Below is a small trained network, with its code and all its weights. Each question gives an input and a class and asks what happens when units are switched off, that is, made to give their printed mean instead of their output.

import numpy as np


def w(rows, s, z=0):
    codes = np.array(rows[::2]) - 128.0
    scale = np.full(codes.shape[1], s)
    scale[-1] = z or s
    return codes * scale


def f(y):
    return np.maximum(y, 0)


def log_softmax(a):
    a = a - a.max(-1, keepdims=True)
    return a - np.log(np.exp(a).sum(-1, keepdims=True))


def net(x, mask):
    res = np.array(x, float).reshape(1, 8) / 4 @ E
    y = f(res @ A[0][:, :-1].T + A[0][:, -1])
    res = res + np.where(mask, y, B[0][:, -1]) @ B[0][:, :-1]
    return log_softmax(res[-1] @ U[:, :-1].T + U[:, -1])


A, B = {}, {}
E = w([
[129,191,133,63,143,117,209,59,94,142,170,113],'x0',
[112,119,120,51,43,160,87,53,236,142,51,78],'x1',
[191,118,96,125,148,173,118,151,167,156,116,54],'x2',
[159,146,184,170,95,195,78,74,48,44,136,106],'x3',
[148,117,95,118,117,160,117,130,138,153,149,117],'x4',
[143,60,187,203,160,167,173,84,208,163,163,189],'x5',
[187,155,132,206,157,95,66,92,101,254,51,153],'x6',
[132,24,93,114,195,97,145,70,54,106,57,126],'x7',
],0.0085)
A[0] = w([
[116,95,110,117,185,64,140,133,150,127,111,119,124],'n1',
[145,176,176,170,17,135,138,191,127,152,119,123,22],'n2',
[69,124,86,86,148,44,159,192,193,226,137,153,45],'n3',
[69,97,91,84,197,175,144,125,129,52,96,126,147],'n4',
[145,79,191,194,142,193,205,91,189,166,122,175,61],'n5',
[78,122,107,95,67,105,69,73,168,136,83,103,112],'n6',
[113,40,102,194,89,107,15,213,162,83,113,151,99],'n7',
[93,71,193,135,109,169,136,72,161,200,151,124,149],'n8',
[94,236,150,171,107,139,86,185,183,125,128,98,56],'n9',
[126,173,70,61,85,49,40,169,55,142,104,77,98],'n10',
[180,153,182,174,78,227,74,52,50,69,143,122,64],'n11',
[204,166,111,189,147,75,85,98,114,209,81,113,92],'n12',
[96,254,174,139,129,141,131,207,191,157,162,144,63],'n13',
[132,107,115,184,197,147,138,195,60,115,222,133,249],'n14',
[115,32,72,135,157,110,145,114,58,121,23,117,30],'n15',
[94,92,176,63,74,200,119,60,203,109,56,110,182],'n16',
[215,196,120,131,107,104,102,69,102,189,45,246,67],'n17',
],0.007,0.0019)
B[0] = w([
[94,152,129,84,74,154,114,97,117,171,114,159,176],'n1',
[170,78,164,168,155,174,107,58,127,214,108,139,182],'n2',
[73,158,145,32,165,165,2,98,140,156,34,193,236],'n3',
[171,74,112,90,116,176,127,113,74,59,151,161,198],'n4',
[45,125,83,189,173,120,95,152,136,101,166,132,226],'n5',
[126,124,143,184,143,40,160,158,59,184,141,112,218],'n6',
[210,205,47,108,171,73,178,67,122,118,152,185,216],'n7',
[102,142,86,151,176,113,165,190,75,132,187,83,198],'n8',
[141,81,169,169,121,179,146,77,166,130,188,133,200],'n9',
[51,118,124,238,210,152,150,162,109,75,206,150,236],'n10',
[171,211,161,73,210,170,44,167,197,102,50,131,250],'n11',
[139,78,129,120,71,108,133,170,184,53,160,161,232],'n12',
[177,120,174,133,102,190,157,76,63,134,184,153,229],'n13',
[212,159,189,142,69,49,65,169,84,177,109,131,247],'n14',
[98,75,178,97,134,175,150,4,82,141,127,100,224],'n15',
[143,125,117,127,83,52,136,155,90,177,64,83,254],'n16',
[141,79,80,88,75,123,164,158,147,45,139,171,230],'n17',
],0.0073,0.0087)
U = w([
[119,190,159,48,187,161,2,144,188,131,56,144,102],'0',
[175,121,169,153,62,10,105,213,64,205,126,69,122],'1',
[179,69,161,134,113,206,160,20,119,144,160,142,1],'2',
[30,114,85,225,222,133,114,221,127,90,198,78,59],'3',
[179,54,113,56,8,135,163,225,192,23,166,168,160],'4',
[217,234,55,92,184,69,204,66,158,129,159,145,197],'5',
[150,114,146,124,113,135,127,179,120,137,121,129,206],'6',
[157,121,140,99,130,100,110,155,149,127,154,113,185],'7',
],0.0068,0.0036)

Each question gives the input, the list of numbers given to net, and the class t.
The units are the neurons (one row each of A and B). Each row of codes is followed by its name. A weight is (code - 128) times the scale printed after its matrix; where a second scale follows, it is the last column's (A, B and U).
mask holds one flag per neuron, in row order. A switched-off neuron (its flag False) gives its mean, the last column of its row in B, instead of its output. The means were averaged over made-up inputs and are rounded, as every weight is.
A unit's drop is (log p(t) with every unit on - log p(t) with that unit switched off) / (log p(t) with every unit on - log p(t) with every unit switched off).
The circuit of an input: a set's keep is (log p(t) with only the set's units on - log p(t) with every unit switched off) / (log p(t) with every unit on - log p(t) with every unit switched off). Starting from the 12 units with the biggest drops (on a tie, the unit counted first), units are removed one at a time, each time the one whose removal leaves the highest keep (on an exact tie, the one counted first), for as long as the keep stays at least 0.8.
circuit, biggest first: the units of the circuit, biggest drop first
unit that matters most: the unit with the biggest drop
k most important neurons: the k neurons with the biggest drops, biggest first
drop when u is switched off: that unit's drop, to one decimal
input [7,6,3,8,-5,6,-8,-7], class 0: unit that matters most : n11
input [5,7,6,4,-3,-4,-4,2], class 1: 2 most important neurons : (n16 n6)
input [4,-3,1,0,4,3,6,-5], class 4: circuit, biggest first : (n12 n17)
input [5,-5,-8,3,5,-1,-3,-8], class 2: circuit, biggest first : (n13 n2)
input [-7,8,-6,7,-2,3,-3,-3], class 1: 4 most important neurons : (n16 n6 n3 n8)
input [-5,-7,1,-1,-7,-4,-6,1], class 1: 2 most important neurons : (n14 n17)
input [0,8,-7,5,4,7,5,-8], class 1: 3 most important neurons : (n16 n6 n8)
input [6,-8,-6,7,-8,7,-6,7], class 1: 2 most important neurons : (n14 n3)
input [2,-3,-1,7,7,8,-1,-2], class 3: 3 most important neurons : (n5 n3 n8)
input [-5,1,3,-3,1,6,0,-7], class 2: 4 most important neurons : (n13 n9 n2 n10)
input [0,1,1,-4,1,-1,5,-8], class 2: circuit, biggest first : (n13 n9)
input [6,2,5,3,-5,7,7,5], class 3: circuit, biggest first : (n5 n8)
input [0,3,2,-4,4,-6,7,-1], class 4: 2 most important neurons : (n12 n17)
input [-6,-2,5,2,3,-7,6,-2], class 3: circuit, biggest first : (n10)
input [3,-1,7,-5,-4,5,-4,8], class 2: 3 most important neurons : (n15 n11 n4)
input [-8,-5,1,6,2,-4,8,-8], class 2: circuit, biggest first : (n2 n9)
input [-3,-6,5,1,4,-4,-2,-6], class 1: 2 most important neurons : (n14 n15)
input [8,0,-3,-6,-7,-6,-6,8], class 2: 3 most important neurons : (n15 n4 n11)
input [3,5,-4,-3,-3,-2,-3,-7], class 2: 3 most important neurons : (n13 n9 n14)
input [-5,-5,4,4,7,-3,7,1], class 4: unit that matters most : n12
input [-6,6,-2,1,7,-1,-5,-7], class 2: circuit, biggest first : (n9 n2)
input [4,7,5,-3,-8,1,8,-7], class 4: circuit, biggest first : (n17 n12)
input [1,8,4,-1,7,-8,1,-8], class 1: drop when n16 is switched off : 0.7
